What can hang from each mark
Q635: Q19 Q133 Q161 Q873
Q214: Q16 Q635 Q831
Q133: Q548 Q635
Q831: Q161 Q475 Q614 Q635 Q873
Q140: Q19 Q130 Q614
Q161: Q548
Q614: Q16 Q130 Q475
Q475: Q16 Q161 Q635 Q831
Q16: Q19 Q161 Q248 Q548 Q873
Q873: Q614
Q19: Q107 Q140 Q214
Q248: Q873
Q130: Q161 Q248 Q614 Q831
Q107: Q133

Every row comes from one small tree of marks. The marks that hang from a mark follow it in brackets, in the order of their numbers. Every link used is in the known rows. Which tree was each row made from?
Known rows
Q873[Q614[Q16[Q548] Q130 Q475]]: [ 101   24  -32  268   53  -52  204 -238  -77  114  -29  -99  161  137
   27   -6 -265 -151 -163 -545   30   22  313 -202  -52  -73   43  128
 -279  -11  140   96   72  -74  -12   23   31  -44  261  287   24  140
  -26  -86  233  282 -367  106 -194 -104  -37  194  109   12 -277 -169
 -165 -279]
Q614[Q130 Q475[Q635[Q873] Q831]]: [  34  139  349  -81  212 -183   95 -181  -58   36   46 -239   82   37
  -78  -25  -22   44 -133 -251  -78   87  166  109   85 -163  262  301
 -216 -104  -77  -33  193  -58   10  141  271    9  239  -86  122   43
   51   29  207  -64   13  211   89  -49  149  -91   25 -121  131  168
  -96  -77]
Q248[Q873[Q614[Q16[Q19] Q130 Q475[Q161]]]]: [   7  102 -134  350   -1  274  251 -250 -195   42  -78  -65   40  144
 -199  -67 -161   10 -298 -850 -298  105  338 -105  127 -171   -9  222
  126   25  -93  -75   80 -173 -206  -29  203 -132  -22  280  204   59
 -234  151  106  -46 -337  160 -151  -19    0   12  -53 -198 -121  -82
  -55 -252]
Q140[Q19[Q107 Q214] Q614]: [ -92  -87  278  -56    0  -83   15  253 -391 -147  -24 -104 -305  190
   96  -90   69  -92  206  609  -51  -38  111  -14 -187  392 -237 -283
  236 -232  -95   53   93  115  284 -228 -251  111 -127   84  129    9
  121  267  107 -121   72  -90 -249 -223 -228   80   44 -126  177 -164
  210  148]
Q140[Q19[Q107] Q130[Q614]]: [-149 -181  139  -99  113   40 -306  153 -215  -14   50   22  -59  403
  135  134   39   -1  263  588  -42   50  182  -65 -363  -48 -143 -247
   62 -134 -110    1   72  103   81 -164 -193  -94 -144  -87  -49  129
   45  294   44   33  -60  -91 -237 -184 -129   85   94  -26   85   25
  263  255]
Q214[Q831[Q475 Q614 Q635]]: [-177 -503  -60 -116  161  182 -139  -45   96 -161  155  -67  -81  222
   29   45   -2 -106  140  131 -101   46  209  193   36  254  143  125
 -109   48 -106   12 -188 -148  -56 -203  206   19   38 -119   42   52
  -80  -70  -69  358 -140  -59  187   78  172   63  -30  432  -88  243
  212 -101]
Q19[Q107 Q140[Q130] Q214[Q635[Q161]]]: [-180  108  231 -360   43  -94  -18   31    7   -8   47  -16   12  -39
   15  150   38 -115  170  570   65   -7  -98  123 -171  199  -77 -215
  -83  -69 -382  133  102  140  346 -172 -260   34 -370  117  284  164
  -67   87   61 -127  442   20   24 -128 -172 -167  144 -320   31 -187
   41  309]
Q16[Q19 Q248 Q548 Q873[Q614[Q130[Q161]]]]: [ 191   94 -229  562 -146  316  251 -202 -145  -23   74  122  197   38
  -65  105   68  210  137  -78   88  -32  169 -447  190 -141 -339  183
  309  -23 -100  247 -225  109 -240  239  -88   70  302  221 -491 -284
  -30 -318  204   76   17 -230 -369  -38  144  290 -214   -9  -55 -291
 -176  183]
Q16[Q19[Q107] Q161 Q548]: [ -22  151 -193  179 -153 -123  141  173  -33  -57   41  214  -41 -123
  -58  120  -63  215  150  231  -87   48   32 -305  206 -133 -114 -147
  215 -132 -127  235 -256   98   -2  152 -334  312  151  201 -406  -12
   55  -34  170   98 -158 -206 -153   -9  100  254 -154 -113  -54 -280
    3   44]
Q873[Q614[Q130[Q248] Q475[Q161]]]: [  19  -50   83  -60   57  242  215 -216  -63   73 -160  -81   77  134
  -89  -57 -146    1 -182 -539 -102   66  151 -110  -50  261 -142   25
 -119  104  126 -212  195 -267  -49  -20   47 -116   98   85   43  176
   65   40  -11  -85 -154  -59   62 -122   33   61  109 -146   29 -128
   88 -164]
Q107[Q133[Q548 Q635[Q19[Q214] Q161]]]: [ 103   47   69   38   13 -123   96   90  260  252 -221  104 -253 -398
   18 -384  -67 -207  -96  -30  165 -207 -396   60  -95  192   75 -185
  -14    5  247  -21  140  -26   63  -34  -45 -126 -154   64  143   19
  201   82  -24 -125   40   96  -18  115  -32   21 -148 -117  -24 -150
  -28   61]
Q475[Q16[Q19[Q107]] Q831[Q635[Q133] Q873]]: [-124   17 -274   69   32  -17  121   71    6 -644  -59 -244 -137  131
 -285  224  -27  243   21  662 -153 -162  253   43  309  -91  227   77
  213 -132  -95  188 -353  117  -68    3  135 -229 -262  -21  177   -2
 -188 -113  -30  221   81   -3 -111  142  217 -237  -29  -36  -66  512
 -112  519]
Q19[Q107[Q133] Q214[Q635 Q831[Q873]]]: [  -4  107   43 -376  173 -291  131   93  101 -297   56 -167   51 -140
  -85 -177   82 -328  138  672  -52   -6   72  -41    9  478  106  231
  -79 -163   23   13    4   51   33 -106  101   71 -274  133  367  -85
   32  213    4   97  215  -25 -144   34 -156  -68    1  -38  -82  155
   65 -149]
Q140[Q19 Q130[Q248[Q873] Q614[Q16] Q831]]: [ -91 -155    8  -14  -25  165 -332   59 -213   43  146   56   49  608
  -16  260  284  -56   48  243 -131  272  182  135 -360 -423  -67  -76
  -23  167 -181 -316  122  -26 -128 -118  -24  -57 -159 -210  -47  -72
 -101  387 -362 -242 -160 -106  -97 -180 -215  171  296  239  212  186
  230  -37]
Q635[Q19[Q107 Q214[Q831]]]: [ 151  134  105 -181   50 -102   36  155   -6 -175  -20  -16 -123    2
  -82   58    4 -305  128  529  -29  -96  -93 -111 -135  474  -32 -295
 -145   44   94  114  -75  162  250 -208   90  127  -35   38  111  -21
   91  199  -19  -78  147 -213  -49  -71  -74  -90   31 -144  -94  -99
  218  -65]
Q873[Q614[Q16[Q248 Q548] Q130[Q831] Q475]]: [  79  -47 -151  304  -77   36  224 -286  -20  -27   90  -16  345  137
  -85  254 -100 -129 -151 -328  -89   -5  328  -89   28 -243 -186   73
 -203   40   22  122   41   24 -210   99  -29  -95  500  190 -230  -45
   14  -65  162   98 -243 -105 -234 -117  -45  319   90  166 -177 -192
 -162 -100]
Q130[Q161 Q248 Q831[Q635[Q19] Q873[Q614]]]: [  10 -413 -126  131  134  443   50   63  287 -280 -143  -39  -12  183
   77  140  248   66  140   28  229   36  -78  -27 -112   89  -75  -47
   35  264   61  104 -244 -155 -146  -15   -7 -218 -295 -296    9 -155
  -34 -116 -514 -117  -10 -375  157   46  -14  -75  129  106    4  417
  281   -2]
Q130[Q248 Q831[Q614]]: [  -5 -302  -80 -440  -46  170  -52   36   14  -61   84  -92   -5  215
  -80  190  208   40   91  200   56  202  -55  139  -39  137 -132 -157
  -11  116   78 -352   38  -15 -153 -159  -57   32  159 -106 -121  111
   54   63 -251 -212  -39 -254  328 -102   63  204  137  402  273  100
  264 -118]
Q635[Q19[Q140[Q130[Q248 Q614]]] Q133 Q161]: [   5   35   35 -321  -97  138 -247  303  196  106  -13  174   18  145
  115  324  -15  -48   53  378  138  -90 -266 -133 -424 -307 -169 -402
 -201  253   41 -100 -129  -52  322 -245   73 -337 -276 -300 -117  168
   -6  -29 -114 -256  106   80  240 -137  -85 -365  372  -32   74  -16
  -58  265]
Q140[Q19[Q107 Q214[Q635[Q873]]] Q130]: [-149  -30  411 -163   62 -352 -331   62 -379  -72   78  -23  -43  258
  216    2  108   75  186  653  -35   14 -124 -112 -154  189 -145  -58
   88 -110 -327   97  229   48  187 -134 -188  119 -474   32  152  166
   -6  271   87  -98  210  187 -142 -237 -127    0   89 -166  124  141
  137  203]
Q475[Q16[Q161 Q548] Q635[Q133 Q873] Q831]: [ -14  499 -156    0 -117 -496 -217  139  -91 -105   45  -15   -1 -191
   23  -35   47  402 -196  204  -48  -16 -105  208  377 -278  182  180
 -112 -136  -45   93  -12  -56   72  476   68  276   31 -247 -113 -243
    4 -120  145  114  261   71  -27  116   97 -210 -143 -147  -70  117
 -389  187]
Q831[Q161[Q548] Q614 Q635 Q873]: [-405 -528 -172  -62  411   73 -115 -118   17 -148  -28 -195  -78   28
 -111  125   94  354  129  -15  -18  -77  184  235  133  -30  236  108
  179   79   33 -174 -214 -269 -290   30  -17   52 -254   76  -17   10
  -68 -201 -151  470 -129   68  275  171  107   65  -78  486 -177  419
  227   74]
Q19[Q107 Q140[Q614[Q475]] Q214[Q635]]: [-135  -44  331 -216  -31  -33  319  155 -288 -165   95 -196 -162  -21
  -39  -20    9 -360  107  423    8  126  196   80  -94  453 -229  -74
   25 -183 -263   41  150  146  439 -220  -56   20  -98  204  309  -45
   65  225  131 -137   99   92  -92 -220 -291  -59   56 -412  113 -349
  118  -65]
Q130[Q161[Q548] Q248]: [  85   -6   73 -242  135  204   20  -78   97  151  -81    2  -52  201
  -85  -46  158  205  121  -18   99  333 -140  -24  -60  135   15 -175
  103   41  135 -473  -21  128   18   48 -152  196  104  -10 -353   75
  158   38 -360  -16  -68 -291  177    1  -78  124   79   11  168  167
  166   54]
Q248[Q873[Q614[Q16[Q548]]]]: [  48  104 -309  260  -45   10  -80   16 -329  154   -7   83   45  107
  -11 -102  -33   11 -113 -420  140   11  180  -80  -16 -101  138  117
   77 -102    0  -59   44   37  -31    3   79  174  -62  129  253  -69
 -239   36 -102  153 -152  -94 -170  -34 -170   28  -76   94 -148 -154
  -56 -298]
Q873[Q614[Q16 Q130[Q161]]]: [ 110  -69   39   90  132  250  121 -228   62  127 -117 -183   95  213
  140  -90  -78 -132  -43 -426  149  174  177   -3 -163  149  -46   38
 -168  -34  142   27   95   73  -74  -62  -28 -141  123   89   84  110
 -112  -91   43   19  -68 -150  -80   56 -117   76   93   48  -41   86
  -54 -297]
Q873[Q614[Q16[Q19]]]: [ 123  -73 -140  258 -116  188  -68  122 -130  -10   58   67   29  215
  130 -144 -119 -134   -3 -273    2  187   69 -260   48   30  -73  -22
  121 -114   68   65  -24   71  -62 -154   75  -89   23  159   70  201
 -180  102  -82   70 -227  -13 -166   26    9   73  -56   83   -2   76
  -60  -43]
Q614[Q16[Q548] Q130 Q475[Q161]]: [   6  270  -14  -40  108  -12  238 -387  -18  153  -69 -155  104   80
 -127   12 -205   73 -230 -683 -198   78  265   30   25 -258  215  158
 -173  -63   57  -41   64 -156 -111  145  -22   51  243  345 -182   39
   20   -6  179  180 -275  135   27  -91   45  266   25  -70 -313 -212
  -62 -150]
Q873[Q614[Q16 Q130[Q831]]]: [ 120 -108  -28   35   29   63   48 -165   12   -5   -5 -169  182  219
   84   85  -16 -212  -76 -261   64   10  189   41 -165   81  -83  -17
 -216   66  138   -4  158   52 -248 -116   36 -175  217   33  271  191
  -63  114   92  -16  -25  -87  -85  -53  -79   42  181  222  -43  119
  -46 -360]
Q107[Q133[Q548 Q635[Q161 Q873]]]: [ -61    4  153  -84  -15 -217  -59  153  253  356  -98  238  -61 -363
  151 -481  -30   29 -102 -247  153 -103 -327   28    0    7  208   60
  133  -96   93  -58  240   14  -17    1    8 -116  -63 -126  282  199
   87  -57  137 -147  -84  294    7  150   32  -75 -129 -104  222   72
  -38 -148]
Q475[Q16[Q19[Q140]]]: [  66  154 -165  -37 -282   81  -78  -17 -300 -184  185 -155 -227  156
 -184  146    1  -21   86  206  -60  269   94   59  234  122   -6  -77
  258 -162 -109 -111  -94  238  144  -36   92   45  -92  160   67   94
  -41  117 -118   18   14    0  -86 -131   31   88  -58 -194   -8   86
  -37  298]
Q19[Q107 Q140 Q214[Q16 Q635]]: [  14   69  166 -310  -85 -128  -49  112 -333 -131   76 -197   44  -91
 -108   61   75 -328  155  538  186   68   89  140  -40  529  -62  -35
  -86  -57  -45  -35  142  271  248  -38 -141  198  -88  223  222   26
   53  182 -204  -97  379 -120  -39  -66 -180  -72   78 -247  -30 -225
   15  -70]
Q635[Q19[Q140 Q214[Q16]] Q133 Q161[Q548]]: [ 165  261   50 -191 -112 -231 -172  194   38   37 -112  -21  -87 -254
  -73   93  -20    1   -8  323  160 -236 -382   70 -134   84   -5 -327
 -143  273  281 -233  -98   86  297  -24    3   50 -187   31  -29  183
  157   49 -137  -25  290  147  141   -3 -135 -482  258 -175 -239  -40
 -284  264]
Q16[Q248 Q548 Q873]: [ 139  154 -229  188 -228   73    3 -122 -339   54  226  172   22  -49
 -139   73   59  277  169  108   63  -39   24 -260   89 -164  -40  186
  289 -154  -95  -26 -156   79 -119  133    4  284  287  132 -413 -257
   28 -148    0  206  102 -184  -45 -100  127  271 -263  219   10 -340
  -10  232]
Q475[Q635[Q133 Q161]]: [ 118  173   15 -391   20  -39 -178  138  338  120  -34   74  -63 -174
  156 -240  -77  143   55 -176  -22    7 -180  -97    1 -327  118  -69
    2 -162   11  -13  -30  -14  138  -83   -4  -36  -26 -275   26  100
    0  -35   34   15   96   11  351  125   94 -331  -33  107  125   84
 -126  284]
Q107[Q133[Q635[Q161[Q548] Q873[Q614]]]]: [-111  -42   24   18   76 -215 -179  223  225  255 -102  263  164 -239
  218 -421    2   89  -82 -236  139 -225 -438 -161  172  207   48   36
  197  -79  142 -229  240   10 -119    5  -43  -51  -50 -122  423  324
   42   89  145   55  -54  310 -100   87 -133 -353  -18 -197   84  137
 -222 -183]
Q614[Q16[Q873] Q130[Q161 Q248] Q475[Q831]]: [ 175   69  201  131   22  313  560 -369   68   16   20 -210   45  269
 -303  117   16  -46 -133 -213  -45  342  239   51 -128  -84  151  321
 -294  175   40 -186   36   65  -47  130  150  -46  355   73 -293 -136
   11 -141  -61  -78  -63  -57    8   20  122  140  203  -93  177   -6
  -42  -89]
Q107[Q133[Q548 Q635[Q19[Q140 Q214] Q161]]]: [ -27   58   86   -5  -85 -156  185  149  151  208 -159   19 -300 -437
  -56 -247  -14 -343 -114  123  230 -166 -330  215 -108  299   81 -224
  -40   11  132  -20  182  115  285    0  -17 -147 -257  122  306   37
  211   83  -23 -223  172  119  -71   32 -102  -60  -37 -323  -79 -266
 -107  117]
Q635[Q19 Q133 Q161[Q548] Q873[Q614]]: [ 132   77  -13  -21   -8 -181 -302  309  187  113 -150  276   53 -125
  316 -109 -108  304  -85 -220  170 -351 -543 -352 -113 -110  -73 -244
   57  178  342  -97   -7  -42  107 -125  156 -145 -211 -270  141  328
  -24    4  120   -1   14  322  120   -5  -85 -693  117  -92  -32  259
 -207   45]
Q130[Q614 Q831[Q161 Q635]]: [-136 -519  -78 -151  195  268 -160   95  210  -27   36  -51   80  100
   18  153  125   26  269  -60  158   -2  300  258 -117 -293   47 -163
   49   95   58  -31  -47  -71 -354 -104   65 -117   30 -279    5 -146
 -106   20 -161   79 -188  -76  164  112  -78  -33  -14  403   42  230
  244 -101]
Q107[Q133[Q548 Q635[Q19 Q873]]]: [  48  -12  114   66  -26 -244 -114  140  -65  246  -99  117 -198 -206
  104 -336   -8 -101 -157 -125  188 -145 -332 -104  -77  167   96   26
  122  -45  192  -73  189   64  -57    4  176 -138 -134  -68  192  106
  210  103   21 -121 -101  233  -29   42   34   37 -202  -79   57  111
   32 -268]
Q16[Q248 Q548 Q873[Q614[Q130]]]: [ 135   86 -209  415 -137   77  104 -232 -366   28  123   81  202   -5
  -61  125  -15  136   61  -52  136 -255  170 -366   51   28 -216  230
  122  -54   10  123  -48    2 -206  157    5  125  348  201 -180 -171
   13 -223  239  221  148 -163 -261 -134   91  211 -162  169 -104 -377
 -162   18]
Q133[Q548 Q635[Q19[Q107 Q214] Q161 Q873]]: [ -21   45  246   96   29 -183   44  247  189  154 -225  243 -106 -444
  112 -215   12   -5  -67   87  136 -314 -474  -16  -59  209   72 -360
   43  129   51  220  165   78  309  -60 -146  -87 -104  -19  215   38
   58  -64  111 -339   92   93   41   66   67 -225  -26 -374  129 -195
  164  -26]
Q635[Q19[Q107 Q140[Q614[Q16[Q548]]]] Q133]: [ -66  258  -72  -78 -142 -175   98  395 -222 -133  -26   -9 -103  102
   53  273  -74 -221 -126  355   71 -229   71 -182 -228  -31 -125 -318
   -9  -99    3  266 -164  350  414 -134  -55 -108  -63   90   65   -5
   72    4  206  -39   52   47 -137 -172 -217 -201  167 -222 -213 -285
 -153  -67]
Q831[Q475 Q614[Q16[Q19 Q161 Q548]] Q873]: [-134 -182 -449  456  -73    7   58  -16   10 -141  142   58   14  -89
   21  142  -32  312  -63  -46 -293  186  115   39  234 -362   81  237
   45   91 -156  113 -407 -314 -133  178 -119   97   22  269 -550 -147
 -165 -253   54  403 -373   12   49  108  326  323    4  420 -239    3
  -39  -12]
Q635[Q133 Q161 Q873]: [ 103   93   94 -355 -112 -173 -210  189  217  163  -32  171  -11 -176
  223 -171 -113  339   45 -126   89 -113 -341 -164  -83 -298  102  -84
   92  -11   61  -92  -13  -39  125 -244  139  -93 -143 -302  100  308
 -141 -164  184 -125  -22  301  348   23   57 -463  127  113  238  213
 -124   40]
Q133[Q548 Q635[Q161 Q873[Q614]]]: [ -81 -153  144  179  -42  -58 -122  208  164  288 -145  340   21 -321
  374 -509  -61  -13  -89 -414  177 -139 -303  -25  -19  163   45  -12
   64   23   53  125  296  -68  106   -6  -15 -142  -98 -214  417  184
  -73 -114   96 -155  -45  158  -69  149   86 -193 -128 -164  221  -46
   67 -155]
Q614[Q16 Q130[Q831[Q161 Q635[Q19[Q140]]]]]: [-159 -285   23   -1   93   93   81 -195   67 -132   31 -275    6  227
 -130  557   13 -266  -40 -218   35 -104  299  229 -147 -200   87 -110
 -200  236  -11  213  -81  111 -171  -45   82 -179  -71    8  119   14
   -9  -25  -70    0   28   65  140  -24  -54   19  208  185 -271  213
    3 -192]

Write each row's tree
[ -65 -150   91   42  -75  -21 -198  196  167  182  -66  295  125 -215
  380 -387  -65   23   17 -342   92 -139 -372 -163  105  138   -5   46
  134  -61  -54   45  200  -74   40 -124  -16  -78  -87 -279  418  231
 -173  -69   88 -121  -46  170   86   64   64 -298  -36 -102  252  -20
   -6 -182]
Q133[Q635[Q161 Q873[Q614]]]
[-201 -362   85 -303  196  129 -166  -74  116   27   69  -47   35  218
 -186  258  188   75  -41   41 -257  309  182  268  -51 -204 -189 -150
 -189  250 -349 -137   45 -208 -131    8 -105  -20  -57 -240 -272  -55
  153  -41 -132  -45 -151 -110  316   17  167  233  109  275  154  134
  340  160]
Q140[Q130[Q248 Q831[Q161 Q614[Q475[Q635]]]]]
[   8 -179   83 -216  217  -93    4 -156   16  -92  -40 -241  -40   43
  -78  225  -43 -293   11  147 -103 -162  100  121  -87  326 -119 -124
 -328  276  201   39  -48 -169  -60 -142  183   70  -65   65  -45  -76
   43  -64  158   11   60   28  124   -4   59  119   47  326 -198   -3
  154 -278]
Q635[Q19[Q214[Q831[Q161 Q614[Q130]]]]]
[  32   -1  193   66  -46  -86 -142  131  215  265 -115  321 -122 -284
  292 -293  -61   10  -73 -367   87 -161 -478  -95  -80  -76  135  -70
   66   82  108  117  123  -35  116  -18   32 -104  -99 -212   99   99
   50  -33   -6 -224  -45  212  156   85  160 -120 -155 -129  161   -2
  155  -86]
Q133[Q548 Q635[Q19 Q161 Q873]]
[  -1  -98  127  361   20  122   77  -67  115   85  -91   23  229   89
  265 -233   -3 -123  -97 -441   -7  110  -57 -242  211   52 -109  147
   94    1 -111  177  103   88 -140   -1  -25 -217   80   50  144  149
 -197 -146  190 -171 -259  141 -149  109  109   58   42 -142  105  124
 -152 -401]
Q133[Q635[Q873[Q614[Q16[Q19] Q130[Q161]]]]]
[ -62 -149   37  -36  258 -169   24   43   64  -69  -78   39    8  -74
 -254   85   30  -42   49  393 -262  -66  198  209  -90  397   43 -364
  -92  236  -51 -179  -21  182  119  -58   -4  221  -13   27  -60  -53
  116   94   72  331  -18 -145 -112  103    3 -196  147   30 -148   37
  216   41]
Q19[Q107 Q214[Q831[Q161[Q548] Q475]]]
[ 190  238  -68   18  -64 -252 -141  131  158  175 -148  132   62 -353
   -7 -205  -57 -177  -17   83  161 -324 -387 -100  109   78   66  -26
  -66   20  221   20  -56  -53  -62  113 -201  164  -10   91  -87  -65
  199    0 -111   37   45   80  -38   66  -49   38  -55  -85 -246 -284
 -226  -46]
Q107[Q133[Q635[Q19[Q214[Q16[Q548]]] Q161]]]
[ -67  -34  -85  422 -284 -179  -95  220 -152  159   20  304   49 -252
  243 -209 -122  176 -270 -158   75  -21 -127  -45  -58  -75 -216    6
  -53   74  128  178  106  -94   82  105   94 -137   72  -72 -142   36
  -89 -250  147  -74   -2   42 -141  219  -37  -63  -99  131   98  -22
 -256 -114]
Q635[Q133[Q548] Q873[Q614[Q16[Q161 Q248]]]]
[-229 -144   74  -57   89   -7  197  -93  -83 -186   54 -310   42   92
  -43  330  125 -216  -64   12 -170    8  464  377 -239 -116  -24   82
  -75  115 -198   83  -42   -6 -111  -71   39 -185 -137   -6  279 -104
  -51  -71  165  -71   71  109  -15  -52  -89   35  288  229  -26  139
  102 -307]
Q19[Q140[Q614[Q16 Q130[Q831[Q161 Q873]]]]]
[ -21  -30   44 -108    1  -70   72   50  309  310 -130  162 -161 -303
   63 -462  -98 -138  -58 -207   90  -48 -184   63  -49   64  161   17
   70 -158  140  -92  183   50  -55   -9  -85 -110  -16  -47  183  151
  157   39   31  -16  -69   82  -27  181   30   89 -198  -20  133  -56
    1   -2]
Q107[Q133[Q548 Q635[Q161]]]
[ -44  166   37  123   14  -58 -134  122  -14  -56  182  -68   58 -107
  -12  -68   64  177  -98  -29  -97  294   70  384  278 -216  164  239
 -196  -83   17  -48  128 -222   62  362  211   76  281 -254  -91 -337
  -42  104   18   -1  -27  125  -38  105  -27 -165 -124 -311  118   95
  -99   10]
Q130[Q614[Q475[Q16[Q161] Q635[Q873] Q831]]]
[  19  199 -153  109 -372 -126 -203    9 -344  -68  264  176  131 -119
   72  303  -34 -174   78  171   27   47 -106 -129  123  -53 -259  268
  -71  -34   12  190 -170   29   20  377 -169  407  113   91 -615 -309
  172   58 -323   46  322 -183  -52  -46  -78  310 -253  -17 -238 -408
 -166    5]
Q214[Q16[Q161 Q248 Q548] Q635[Q19[Q140]]]
[  66  126   54   66  -60 -249  -87   39  -29 -160   84  -22  -33 -316
   -7 -187   63 -112  144  489 -150  107  -14  195   28  367   64  286
 -270  178   -3   31 -203 -355   12  127   39  358 -102   -5  -41 -165
   28  -48 -144  132  173 -158  -17  183   54  101   19  139 -126   12
   82 -238]
Q19[Q214[Q16[Q161] Q831[Q873]]]
[ 149  341 -257   62 -231   17 -112 -120   12 -173  192  143  178  -52
  -34   79  -22  140  135  134 -134   53 -147 -160  516 -263 -134   33
  267 -215  -75  164 -169    2  -16  155 -203  261   97  277 -477 -293
 -124  -38 -139   58  141  -10 -118  -36   -2  264 -269  -37  -59 -166
 -210  597]
Q475[Q16[Q19[Q214[Q635[Q161]]] Q248 Q548]]
[ -47   78  184 -133   92  177  270 -226   24  -13  -11 -210   35  203
  -28   30  -13 -100 -204 -468 -317  103  295  245 -140 -110  -99   68
  -97    2  -79  -61  118 -171 -238  -86   21 -175  269   69   67    6
   57  204  223 -134 -152  142   28 -106 -106  132  100  -30   -1  -48
  121 -319]
Q140[Q614[Q16 Q130[Q831] Q475[Q161]]]
[-175 -146  -19  -59  204  129   82  -53  278 -197  -27  -79  -47  -16
    1   -3  -23  190  142   27   37 -105   52  228   24 -229  465  278
   18 -122  -37  102 -204 -204 -103  -13   90  -51 -204 -160  204   18
 -213 -143 -199  149  158   13  182  147  134 -168  -36  191   54  345
   54  313]
Q475[Q831[Q635[Q161] Q873]]
[ 148  128   -8  -60   46  276  130 -497  182 -150  107 -273   80  107
 -279  209  147   84  -20 -136 -252  354  259  287  256 -201 -150   84
  -37  -73 -182  -26   -8  113 -152  242  -74  -47  467  -90 -396 -351
  174  -27  -43  -75   34 -311   49   19   27  273  -86  -96   61  124
   27  294]
Q614[Q130[Q161 Q831] Q475[Q16[Q248] Q635]]
[ -19  512 -369   65  -43   34 -151 -133 -111  -71  126   91  111  -30
 -306  151  116  276 -119  -75 -166  -19  110  298  435 -474  277  235
  171 -306 -192   11  -63   96  -12  402  -10  353  194 -111 -156 -529
 -133  -20 -251   15  383 -264 -102   77  -10    9 -342  -96   31 -131
 -165  545]
Q475[Q16[Q248[Q873] Q548] Q635[Q161] Q831]
[ 225  186   57  135  -20  233  410 -512  -71 -140   33 -361 -151  149
 -354   92  -11  141  -44  -28  -65  227  283  248   43   50  117  347
 -114   32   -2 -159    9   81 -115  203  216   -9  230    5 -113 -232
   22  -87  120  127   79    9 -125   -4  125   38  -55 -254   38   76
  -31  158]
Q614[Q130[Q161] Q475[Q16[Q873] Q831]]
[  89  -30   28  -98  -66   97  -94   13  273  116  -72  197 -120 -113
  200 -158 -134 -120   78 -251  -62  -98 -405 -197   -4  -43   41  -57
   75  -68   56    6  -27   -9   11 -143  -62  -44  -34 -198   11   98
   22  106 -119  -63  -30   10  278   31  139  -55 -128   23   99  -97
  117   25]
Q133[Q635[Q19 Q161]]
[  69  177 -347  247 -203   84  -37  -72 -369   15  157  208    2   58
 -253  148   46  259   99  -47 -116   42  135 -285  276 -436  -50   97
  508 -214 -248  -72 -251  115 -158   52   27  295   99  185 -384 -217
 -131  -14 -119    3 -148 -184  -94  -94   67  342 -299  206   56 -207
  -12  193]
Q16[Q19 Q248[Q873] Q548]
[ -26 -340   20 -282  188  291   98 -143  239 -103 -177 -264  -95  296
   -6  299   15   96   28   40  199  -93  -57 -138  -72   -1 -131 -111
 -133  227  216  -28 -250 -122  -72 -154    0 -251  -24  -98 -299   90
   49 -326  -95  -97  -65 -102  456   20   96   42  178  329  -10  290
   -8 -103]
Q831[Q614[Q130[Q161 Q248]] Q635[Q19 Q133]]
